a = ((-3.02, -2.34, 0.61, 1.89, 0.76, 0.97, -2.38, 0.24, -1.44, 0.32, -1.21, -0.50), (0.41, -0.16, 0.99, -4.19, 0.84, -1.93, -2.28, 1.45, -1.61, 0.40, -4.87, 2.16), (-0.79, -1.41, -1.24, 0.33, -0.32, -1.10, 0.35, -0.01, -0.43, -0.43, -0.83, 0.57), (-0.46, 0.04, 0.86, -4.36, -0.15, -0.02, -3.95, -1.30, -0.50, 0.37, -0.15, 3.25), (-3.41, 0.61, 1.27, 0.53, -0.06, 4.10, 1.09, 1.14, -1.32, 2.43, 1.47, 0.74), (-2.84, -2.80, -1.66, -1.33, -3.08, -1.16, -0.22, -2.16, -1.98, -0.94, 4.96, -1.32), (-0.76, -1.44, 3.23, -2.50, -1.92, 0.98, 1.27, 0.71, -0.19, 0.56, -3.18, 0.88), (0.11, -0.96, 1.93, 0.96, -0.41, -2.85, -0.32, 0.34, -0.73, -3.27, -1.05, -0.48))
a[0][0]	-3.02
a[3][-7]	-0.02
a[6][-6]	1.27
a[-2][-9]	-2.50
a[-5]	[-0.46, 0.04, 0.86, -4.36, -0.15, -0.02, -3.95, -1.30, -0.50, 0.37, -0.15, 3.25]
a[-5][10]	-0.15
a[-2][4]	-1.92
a[2][-10]	-1.24
a[0][11]	-0.50
a[-8][5]	0.97
a[:, 7]	[0.24, 1.45, -0.01, -1.30, 1.14, -2.16, 0.71, 0.34]
a[:, 0]	[-3.02, 0.41, -0.79, -0.46, -3.41, -2.84, -0.76, 0.11]
a[7][1]	-0.96
a[:, -2]	[-1.21, -4.87, -0.83, -0.15, 1.47, 4.96, -3.18, -1.05]
a[-1][-8]	-0.41
a[-8][2]	0.61
a[-6][-3]	-0.43
a[0][-2]	-1.21
a[:, 8]	[-1.44, -1.61, -0.43, -0.50, -1.32, -1.98, -0.19, -0.73]
a[6]	[-0.76, -1.44, 3.23, -2.50, -1.92, 0.98, 1.27, 0.71, -0.19, 0.56, -3.18, 0.88]
a[-1]	[0.11, -0.96, 1.93, 0.96, -0.41, -2.85, -0.32, 0.34, -0.73, -3.27, -1.05, -0.48]
a[:, -10]	[0.61, 0.99, -1.24, 0.86, 1.27, -1.66, 3.23, 1.93]
a[-3][-3]	-0.94
a[:, 4]	[0.76, 0.84, -0.32, -0.15, -0.06, -3.08, -1.92, -0.41]
a[-4][8]	-1.32
a[:, -1]	[-0.50, 2.16, 0.57, 3.25, 0.74, -1.32, 0.88, -0.48]
a[2][1]	-1.41
a[3][4]	-0.15
a[:, 5]	[0.97, -1.93, -1.10, -0.02, 4.10, -1.16, 0.98, -2.85]
a[-8]	[-3.02, -2.34, 0.61, 1.89, 0.76, 0.97, -2.38, 0.24, -1.44, 0.32, -1.21, -0.50]
a[:, -6]	[-2.38, -2.28, 0.35, -3.95, 1.09, -0.22, 1.27, -0.32]
a[2][-4]	-0.43
a[-5][11]	3.25
a[5][5]	-1.16

m = [ -66.7  125.6    5.6  -71.6 -174.5]
m[0] = -66.7
m[4] = -174.5
m[3] = -71.6

A = [8 3 6 3 3 3 3 5 1 1 8 4 9 2]
A[-14]: 8
A[6]: 3
A[-9]: 3
A[2]: 6

x =
[[-769 -357  108 -394 -414 -401 -118 -353 -159  507 -616  225 -614 -615
   214]
 [-173 -354  -56  -36 -337 -456  -31 -653  423 -345 -805  107  290 -336
   201]
 [-650 -595 -296 -380  272  -35 -222  335 -645  208  656  832 -386  167
  -106]
 [ -81  109   29 -337 -164  -86 -403 -465 -325 -326 -462 -379 -434   28
  -274]
 [-207 -148  -79 -466   -2  100 -661 -259  150 -624  510  413 -250   36
    55]
 [  -2 -297 -357 -148  -81 -417  268  -77 -275 -503  -75  -49 -138 -138
  -179]
 [-451   71 -440 -678 -342 -934  303  -44 -301  -11 -690   95  -29  -12
  -348]
 [-311  296   13  141 -673   11 -303   88 -191  -22 -561  -51 -797  -44
  -513]]
x[0][0]: -769
x[6][14]: -348
x[:, 10]: [-616, -805, 656, -462, 510, -75, -690, -561]
x[:, 1]: [-357, -354, -595, 109, -148, -297, 71, 296]
x[:, 3]: [-394, -36, -380, -337, -466, -148, -678, 141]
x[:, 0]: [-769, -173, -650, -81, -207, -2, -451, -311]
x[7][13]: -44
x[1][4]: -337
x[3][4]: -164
x[5][9]: -503
x[0][11]: 225
x[5][1]: -297
x[4][5]: 100
x[3][3]: -337
x[5]: [-2, -297, -357, -148, -81, -417, 268, -77, -275, -503, -75, -49, -138, -138, -179]
x[2][6]: -222
x[7][14]: -513
x[4][4]: -2
x[6][10]: -690
x[7][12]: -797
x[1]: [-173, -354, -56, -36, -337, -456, -31, -653, 423, -345, -805, 107, 290, -336, 201]
x[0][6]: -118
x[3]: [-81, 109, 29, -337, -164, -86, -403, -465, -325, -326, -462, -379, -434, 28, -274]
x[:, 6]: [-118, -31, -222, -403, -661, 268, 303, -303]
x[5][10]: -75
x[1][1]: -354
x[6][13]: -12
x[:, 9]: [507, -345, 208, -326, -624, -503, -11, -22]
x[:, 4]: [-414, -337, 272, -164, -2, -81, -342, -673]
x[4][14]: 55
x[0]: [-769, -357, 108, -394, -414, -401, -118, -353, -159, 507, -616, 225, -614, -615, 214]
x[5][13]: -138
x[5][3]: -148
x[3][6]: -403

arr =
5413  8038  4760  7105  3353  7086  3833  7991  7275  8895  7002  7698  4879  6682  8141  3626
3912  9018  6007  6010  6521  7908  3845  6294  9053  6450  6466  3240  5069  7992  6528  6499
5034  5264  6612  7734  3781  5551  6233  6534  4671  8156  6041  6627  4856  6390  5932  5216
5729  8872  5155  7016  3717  8031  3571  8757  7835  9178  7932  8368  5358  6811  8936  3762
6452  5721  7932  5959  6258  7077  6532  7109  4814  6346  7764  7664  6897  5404  6578  6548
arr[0, 0] => 5413
arr[3, 3] => 7016
arr[:, 3] => [7105, 6010, 7734, 7016, 5959]
arr[:, 6] => [3833, 3845, 6233, 3571, 6532]
arr[0] => [5413, 8038, 4760, 7105, 3353, 7086, 3833, 7991, 7275, 8895, 7002, 7698, 4879, 6682, 8141, 3626]
arr[0, 15] => 3626
arr[:, 7] => [7991, 6294, 6534, 8757, 7109]
arr[3, 2] => 5155
arr[:, 5] => [7086, 7908, 5551, 8031, 7077]
arr[4, 4] => 6258
arr[3, 4] => 3717
arr[0, 11] => 7698
arr[4, 0] => 6452
arr[2, 12] => 4856
arr[4] => [6452, 5721, 7932, 5959, 6258, 7077, 6532, 7109, 4814, 6346, 7764, 7664, 6897, 5404, 6578, 6548]
arr[2] => [5034, 5264, 6612, 7734, 3781, 5551, 6233, 6534, 4671, 8156, 6041, 6627, 4856, 6390, 5932, 5216]
arr[2, 14] => 5932
arr[0, 4] => 3353
arr[1, 6] => 3845
arr[3, 9] => 9178
arr[2, 11] => 6627
arr[0, 1] => 8038
arr[2, 3] => 7734
arr[:, 9] => [8895, 6450, 8156, 9178, 6346]
arr[0, 8] => 7275
arr[3, 7] => 8757
arr[1, 14] => 6528
arr[2, 10] => 6041
arr[3, 15] => 3762
arr[1, 3] => 6010
arr[3, 1] => 8872
arr[1] => [3912, 9018, 6007, 6010, 6521, 7908, 3845, 6294, 9053, 6450, 6466, 3240, 5069, 7992, 6528, 6499]
arr[1, 2] => 6007
